Below are the code and all the weights of a small trained network. Each question names an input and a target symbol and asks about switching units off, where a switched-off unit gives its printed mean instead of its output.

import numpy as np


def w(rows, s, z=0):
    codes = np.array(rows[::2]) - 128.0
    scale = np.full(codes.shape[1], s)
    scale[-1] = z or s
    return codes * scale


def f(y):
    return y / 2 * (1 + np.tanh(0.7978845608 * (y + 0.044715 * y**3)))


def softmax(a):
    e = np.exp(a - a.max(-1, keepdims=True))
    return e / e.sum(-1, keepdims=True)


def log_softmax(a):
    a = a - a.max(-1, keepdims=True)
    return a - np.log(np.exp(a).sum(-1, keepdims=True))


def net(x, mask):
    ids = ['γδζηξσφω'.index(c) for c in x.split()]
    T = len(ids)
    res = E[ids] + P[:T]
    u = 0
    for l in range(2):
        r = res
        for j in range(3):
            rows = slice(4 * j, 4 * j + 4)
            q, k, v = (r @ M[l][rows].T for M in (Q, K, V))
            z = softmax(np.where(np.tri(T) > 0, q @ k.T / 4**0.5, -1e9)) @ v
            o = O[l][rows]
            res = res + np.where(mask[u + j], z, o[:, -1]) @ o[:, :-1]
        u += 3
        y = f(res @ A[l][:, :-1].T + A[l][:, -1])
        res = res + np.where(mask[u : u + 4], y, B[l][:, -1]) @ B[l][:, :-1]
        u += 4
    return log_softmax(res[-1] @ U[:, :-1].T + U[:, -1])


Q, K, V, O, A, B = {}, {}, {}, {}, {}, {}
E = w([
[166,161,160],'γ',
[206,190,171],'δ',
[72,63,121],'ζ',
[103,138,104],'η',
[150,168,153],'ξ',
[212,138,93],'σ',
[4,171,122],'φ',
[94,168,114],'ω',
],0.02)
P = w([
[86,79,211],'0',
[115,174,184],'1',
[47,67,163],'2',
[124,60,56],'3',
[132,237,201],'4',
[40,73,70],'5',
[136,50,2],'6',
[151,254,174],'7',
],0.0092)
Q[0] = w([
[7,118,42],'0.h1',
[2,141,96],'0.h1',
[116,115,94],'0.h1',
[163,163,223],'0.h1',
[65,202,162],'0.h2',
[201,187,146],'0.h2',
[207,72,22],'0.h2',
[136,15,205],'0.h2',
[34,166,145],'0.h3',
[125,10,164],'0.h3',
[108,243,90],'0.h3',
[169,244,141],'0.h3',
],0.0087)
K[0] = w([
[132,24,6],'0.h1',
[110,125,75],'0.h1',
[105,85,107],'0.h1',
[122,135,150],'0.h1',
[130,189,148],'0.h2',
[137,183,108],'0.h2',
[116,158,78],'0.h2',
[124,126,59],'0.h2',
[117,89,135],'0.h3',
[131,183,128],'0.h3',
[147,155,59],'0.h3',
[147,76,112],'0.h3',
],0.014)
V[0] = w([
[113,133,9],'0.h1',
[80,125,84],'0.h1',
[114,117,87],'0.h1',
[137,169,122],'0.h1',
[151,173,49],'0.h2',
[136,70,59],'0.h2',
[135,136,104],'0.h2',
[65,113,127],'0.h2',
[175,122,189],'0.h3',
[125,59,127],'0.h3',
[91,95,149],'0.h3',
[85,102,142],'0.h3',
],0.013)
O[0] = w([
[121,86,229,21],'0.h1',
[127,155,92,93],'0.h1',
[98,182,195,83],'0.h1',
[93,113,122,152],'0.h1',
[121,82,174,84],'0.h2',
[254,99,144,2],'0.h2',
[183,117,207,110],'0.h2',
[129,201,96,104],'0.h2',
[174,100,144,149],'0.h3',
[134,178,218,107],'0.h3',
[152,114,183,132],'0.h3',
[156,52,228,132],'0.h3',
],0.0057,0.0049)
A[0] = w([
[3,171,74,88],'0.n1',
[127,119,110,200],'0.n2',
[247,236,117,142],'0.n3',
[142,71,62,253],'0.n4',
],0.0078,0.0035)
B[0] = w([
[183,82,6,254],'0.n1',
[2,82,183,155],'0.n2',
[219,237,140,208],'0.n3',
[25,112,94,199],'0.n4',
],0.007,0.0069)
Q[1] = w([
[210,167,70],'1.h1',
[133,28,147],'1.h1',
[223,154,157],'1.h1',
[100,111,63],'1.h1',
[203,236,147],'1.h2',
[106,250,152],'1.h2',
[82,103,110],'1.h2',
[9,164,163],'1.h2',
[125,110,139],'1.h3',
[120,105,152],'1.h3',
[74,209,152],'1.h3',
[164,169,110],'1.h3',
],0.011)
K[1] = w([
[160,106,18],'1.h1',
[112,21,205],'1.h1',
[151,223,181],'1.h1',
[153,120,124],'1.h1',
[166,207,138],'1.h2',
[208,248,198],'1.h2',
[99,134,106],'1.h2',
[210,153,201],'1.h2',
[186,170,219],'1.h3',
[23,81,130],'1.h3',
[150,170,129],'1.h3',
[162,167,84],'1.h3',
],0.011)
V[1] = w([
[143,7,54],'1.h1',
[173,128,89],'1.h1',
[149,170,198],'1.h1',
[103,162,159],'1.h1',
[208,154,135],'1.h2',
[139,93,138],'1.h2',
[63,100,102],'1.h2',
[117,41,107],'1.h2',
[113,86,52],'1.h3',
[101,147,63],'1.h3',
[70,45,166],'1.h3',
[134,189,66],'1.h3',
],0.014)
O[1] = w([
[177,138,135,182],'1.h1',
[117,107,102,176],'1.h1',
[116,138,89,31],'1.h1',
[157,65,192,103],'1.h1',
[47,139,75,112],'1.h2',
[111,180,130,91],'1.h2',
[105,254,131,164],'1.h2',
[154,213,177,107],'1.h2',
[177,233,136,192],'1.h3',
[93,214,192,223],'1.h3',
[168,208,158,19],'1.h3',
[33,145,148,250],'1.h3',
],0.0059,0.012)
A[1] = w([
[108,89,123,4],'1.n1',
[173,93,140,110],'1.n2',
[247,141,121,234],'1.n3',
[72,167,137,224],'1.n4',
],0.012,0.0037)
B[1] = w([
[115,202,176,155],'1.n1',
[221,146,28,125],'1.n2',
[254,71,146,171],'1.n3',
[80,22,124,248],'1.n4',
],0.0077,0.013)
U = w([
[113,145,122,86],'γ',
[97,180,124,23],'δ',
[115,106,55,119],'ζ',
[154,129,72,152],'η',
[101,153,138,75],'ξ',
[134,95,162,254],'σ',
[84,77,255,132],'φ',
[111,141,130,109],'ω',
],0.0096,0.003)

Each question gives the input, a string of symbols that net reads in full, and the target symbol t.
The units are the heads (4 rows each of Q, K, V and O) and the neurons (one row each of A and B). Each row of codes is followed by its name. A weight is (code - 128) times the scale printed after its matrix; where a second scale follows, it is the last column's (O, A, B and U).
mask holds one flag per unit, layer by layer, with each layer's heads first. A switched-off unit (its flag False) gives its mean, the last column of its rows in O or B, instead of its output. The means were averaged over made-up inputs and are rounded, as every weight is.
A unit's drop is (log p(t) with every unit on - log p(t) with that unit switched off) / (log p(t) with every unit on - log p(t) with every unit switched off).
The circuit of an input: a set's keep is (log p(t) with only the set's units on - log p(t) with every unit switched off) / (log p(t) with every unit on - log p(t) with every unit switched off). Starting from the 12 units with the biggest drops (on a tie, the unit counted first), units are removed one at a time, each time the one whose removal leaves the highest keep (on an exact tie, the one counted first), for as long as the keep stays at least 0.8.
circuit, biggest first: the units of the circuit, biggest drop first
unit that matters most: the unit with the biggest drop
k most important neurons: the k neurons with the biggest drops, biggest first
top k neurons in layer l: the k neurons of layer l with the biggest drops, biggest first
heads that matter: for each layer, one digit per head in row order, 1 if its drop is at least 0.15 and else 0, layers parted by /
input ζ γ σ ζ, target σ: circuit, biggest first => [1.h3; 1.n3; 1.h2; 1.h1]
input σ δ ζ σ σ ω ζ ζ, target φ: heads that matter => 101 / 000
input γ σ ζ σ ξ δ ζ φ, target φ: unit that matters most => 0.h1
input η σ γ ξ ω, target ζ: circuit, biggest first => [1.h2; 0.n3; 0.n1]
input ξ σ ζ ζ φ, target φ: heads that matter => 101 / 000
input γ ζ ζ σ η, target ζ: circuit, biggest first => [0.h2; 0.n3; 1.h2]
input ω σ δ δ η, target ζ: heads that matter => 000 / 000
input φ ω ξ δ φ φ φ, target δ: circuit, biggest first => [0.n1; 1.h2; 1.h3]
input η δ σ σ γ ξ δ ξ, target ζ: circuit, biggest first => [1.h2; 0.n3]
input γ ξ δ η σ σ ζ ξ, target φ: top 2 neurons in layer 0 => [0.n1; 0.n3]
input η η ω φ δ η ζ δ, target φ: circuit, biggest first => [0.h3; 0.h2]
input ζ ζ ζ ω η ζ δ δ, target φ: circuit, biggest first => [0.h2; 0.h3]
input ξ δ ζ η ω, target φ: circuit, biggest first => [0.h3; 1.h3]
input ξ γ δ ω ξ ζ σ ζ, target φ: heads that matter => 100 / 000
input δ γ δ ξ σ ξ η, target φ: circuit, biggest first => [0.h1]
input φ φ σ, target φ: 2 most important neurons => [0.n1; 1.n4]
input ω δ δ γ φ σ σ ω, target ζ: top 2 neurons in layer 1 => [1.n4; 1.n1]
input φ σ ω σ ξ σ ω δ, target ζ: circuit, biggest first => [1.h2; 0.n3]
input ζ φ γ ω γ, target φ: heads that matter => 011 / 100
input δ γ ζ φ σ σ η φ, target ζ: circuit, biggest first => [0.n1]
input δ ζ ω γ φ σ ζ γ, target φ: 3 most important neurons => [0.n1; 1.n1; 1.n2]
input ζ η ξ η σ σ δ, target ζ: heads that matter => 001 / 011
input ζ φ ζ δ ζ φ ω ω, target φ: heads that matter => 101 / 000
input δ ξ σ ξ ω ω, target δ: heads that matter => 111 / 011
